Below are the code and all the weights of a small trained network. Each question names an input and a class and asks about switching units off, where a switched-off unit gives its printed mean instead of its output.

import numpy as np


def w(rows, s, z=0):
    codes = np.array(rows[::2]) - 128.0
    scale = np.full(codes.shape[1], s)
    scale[-1] = z or s
    return codes * scale


def norm(h):
    return h / np.sqrt((h * h).mean(-1, keepdims=True) + 1e-5)


def f(y):
    return np.maximum(y, 0)


def log_softmax(a):
    a = a - a.max(-1, keepdims=True)
    return a - np.log(np.exp(a).sum(-1, keepdims=True))


def net(x, mask):
    res = np.array(x, float).reshape(1, 4) / 4 @ E
    u = 0
    for l in range(4):
        y = f(norm(res) @ A[l][:, :-1].T + A[l][:, -1])
        res = res + np.where(mask[u : u + 8], y, B[l][:, -1]) @ B[l][:, :-1]
        u += 8
    return log_softmax(norm(res)[-1] @ U[:, :-1].T + U[:, -1])


A, B = {}, {}
E = w([
[84,177,74,120,173,181,87,120,177],'x0',
[128,187,120,119,143,254,176,171,20],'x1',
[111,67,65,161,13,184,114,180,155],'x2',
[71,136,135,194,152,74,27,191,69],'x3',
],0.0087)
A[0] = w([
[100,147,2,144,191,185,57,71,209,21],'0.n0',
[110,159,79,66,105,92,105,200,55,114],'0.n1',
[166,72,107,187,39,114,155,173,91,88],'0.n2',
[118,172,94,172,147,178,150,138,76,84],'0.n3',
[163,20,225,161,94,84,174,128,68,2],'0.n4',
[108,144,20,176,90,159,133,112,194,132],'0.n5',
[157,139,151,87,84,109,54,148,175,71],'0.n6',
[153,204,107,132,236,19,129,109,126,107],'0.n7',
],0.0069,0.007)
B[0] = w([
[103,102,239,10,86,122,89,149,152,178],'0.n0',
[190,97,115,164,181,166,153,161,144,178],'0.n1',
[94,139,86,101,139,109,105,71,96,199],'0.n2',
[120,105,221,117,107,158,175,152,143,189],'0.n3',
[139,150,197,1,67,100,46,157,114,171],'0.n4',
[87,105,115,133,134,95,168,49,74,206],'0.n5',
[165,38,140,190,160,120,71,100,139,147],'0.n6',
[55,89,100,145,131,124,121,64,83,253],'0.n7',
],0.0098,0.0055)
A[1] = w([
[194,82,184,106,181,170,134,170,152,83],'1.n0',
[74,123,98,124,67,59,71,243,177,39],'1.n1',
[148,170,211,254,115,86,6,194,115,4],'1.n2',
[167,87,60,26,124,90,183,61,217,94],'1.n3',
[99,151,194,38,69,121,75,128,99,108],'1.n4',
[32,89,158,193,151,50,30,203,149,166],'1.n5',
[52,195,109,77,207,161,88,148,204,75],'1.n6',
[14,91,58,125,20,219,95,181,247,112],'1.n7',
],0.0063,0.0046)
B[1] = w([
[101,77,112,145,88,172,146,100,141,151],'1.n0',
[144,203,145,134,143,150,188,94,131,156],'1.n1',
[121,152,58,88,222,150,129,175,193,165],'1.n2',
[170,154,83,168,151,203,199,138,173,224],'1.n3',
[139,91,172,86,102,174,98,156,180,200],'1.n4',
[165,105,85,146,130,188,219,186,148,254],'1.n5',
[86,134,104,5,2,124,139,131,137,166],'1.n6',
[129,217,85,64,142,62,92,107,79,196],'1.n7',
],0.009,0.0061)
A[2] = w([
[155,143,249,75,126,145,7,184,177,116],'2.n0',
[233,163,162,99,134,114,178,80,132,2],'2.n1',
[254,132,150,112,59,41,194,173,22,106],'2.n2',
[112,184,173,212,182,27,52,244,83,205],'2.n3',
[105,189,211,91,199,83,150,88,104,95],'2.n4',
[135,160,137,78,173,79,116,27,112,73],'2.n5',
[136,118,38,118,18,88,38,151,91,170],'2.n6',
[149,197,202,137,87,224,184,96,147,107],'2.n7',
],0.0076,0.0027)
B[2] = w([
[175,18,173,55,121,104,146,88,135,182],'2.n0',
[132,141,33,108,131,110,179,135,179,190],'2.n1',
[59,250,97,59,134,150,68,102,193,204],'2.n2',
[108,160,26,60,73,238,201,101,185,188],'2.n3',
[2,129,84,125,64,127,66,123,51,201],'2.n4',
[160,94,88,118,48,73,163,93,51,197],'2.n5',
[60,107,172,99,186,102,147,30,37,199],'2.n6',
[230,136,96,157,69,180,133,112,131,254],'2.n7',
],0.008,0.0059)
A[3] = w([
[176,90,88,163,155,90,125,144,196,127],'3.n0',
[156,238,148,178,121,167,137,154,126,121],'3.n1',
[111,132,91,114,129,6,124,101,208,152],'3.n2',
[43,92,88,81,188,171,77,192,157,201],'3.n3',
[102,119,152,154,191,126,80,179,116,163],'3.n4',
[130,93,121,162,105,154,158,52,105,252],'3.n5',
[124,81,149,182,163,80,100,101,223,40],'3.n6',
[92,132,187,70,78,169,106,141,135,140],'3.n7',
],0.011,0.0043)
B[3] = w([
[125,84,165,146,164,118,121,190,128,158],'3.n0',
[81,121,170,148,171,109,80,183,184,165],'3.n1',
[123,222,152,119,108,250,115,170,65,199],'3.n2',
[199,137,107,128,98,106,161,73,176,211],'3.n3',
[185,91,106,110,101,101,128,85,151,135],'3.n4',
[96,80,126,204,189,45,83,169,129,249],'3.n5',
[128,178,173,164,133,165,74,190,81,143],'3.n6',
[182,149,185,123,96,107,85,121,126,200],'3.n7',
],0.012,0.011)
U = w([
[159,166,154,41,60,152,92,90,132,164],'0',
[155,134,46,174,146,158,207,128,196,177],'1',
[49,138,85,138,122,96,103,78,44,144],'2',
[125,180,177,184,144,203,85,214,106,134],'3',
[148,4,158,155,131,70,98,145,155,237],'4',
[89,121,188,137,148,117,194,132,147,1],'5',
[67,155,160,123,141,97,167,156,168,16],'6',
[95,125,157,118,147,86,154,162,157,3],'7',
],0.02,0.0066)

Each question gives the input, the list of numbers given to net, and the class t.
The units are the neurons (one row each of A and B). Each row of codes is followed by its name. A weight is (code - 128) times the scale printed after its matrix; where a second scale follows, it is the last column's (A, B and U).
mask holds one flag per neuron, layer by layer. A switched-off neuron (its flag False) gives its mean, the last column of its row in B, instead of its output. The means were averaged over made-up inputs and are rounded, as every weight is.
A unit's drop is (log p(t) with every unit on - log p(t) with that unit switched off) / (log p(t) with every unit on - log p(t) with every unit switched off).
The circuit of an input: a set's keep is (log p(t) with only the set's units on - log p(t) with every unit switched off) / (log p(t) with every unit on - log p(t) with every unit switched off). Starting from the 12 units with the biggest drops (on a tie, the unit counted first), units are removed one at a time, each time the one whose removal leaves the highest keep (on an exact tie, the one counted first), for as long as the keep stays at least 0.8.
circuit, biggest first: the units of the circuit, biggest drop first
unit that matters most: the unit with the biggest drop
k most important neurons of layer l: the k neurons of layer l with the biggest drops, biggest first
drop when u is switched off: that unit's drop, to one decimal
input [8,8,-7,-1], class 0: circuit, biggest first	(1.n6)
input [8,8,4,-7], class 0: 2 most important neurons of layer 0	(0.n0 0.n1)
input [-4,-4,-3,3], class 0: circuit, biggest first	(0.n4 3.n5)
input [-6,-1,6,3], class 0: circuit, biggest first	(0.n4 2.n2)
input [-2,1,3,-3], class 4: 3 most important neurons of layer 3	(3.n5 3.n2 3.n3)
input [-3,-8,1,8], class 1: 2 most important neurons of layer 1	(1.n2 1.n5)
input [6,-4,0,-6], class 0: 2 most important neurons of layer 0	(0.n0 0.n1)
input [-1,8,-8,-5], class 2: 2 most important neurons of layer 2	(2.n4 2.n5)
input [0,7,-5,7], class 1: 2 most important neurons of layer 3	(3.n3 3.n2)
input [-8,-7,-3,-8], class 0: 2 most important neurons of layer 2	(2.n2 2.n3)
input [6,-7,1,1], class 3: 3 most important neurons of layer 0	(0.n6 0.n5 0.n4)
input [-8,7,7,5], class 0: 2 most important neurons of layer 0	(0.n7 0.n4)
input [-1,-4,-7,7], class 1: drop when 1.n5 is switched off	0.7
input [-4,-6,7,3], class 2: unit that matters most	2.n6
input [6,-8,-4,0], class 3: drop when 3.n2 is switched off	0.6
input [-5,-6,-1,8], class 1: drop when 2.n3 is switched off	0.3
input [4,4,5,-1], class 2: 2 most important neurons of layer 0	(0.n5 0.n4)
input [4,3,3,0], class 0: 2 most important neurons of layer 0	(0.n0 0.n7)
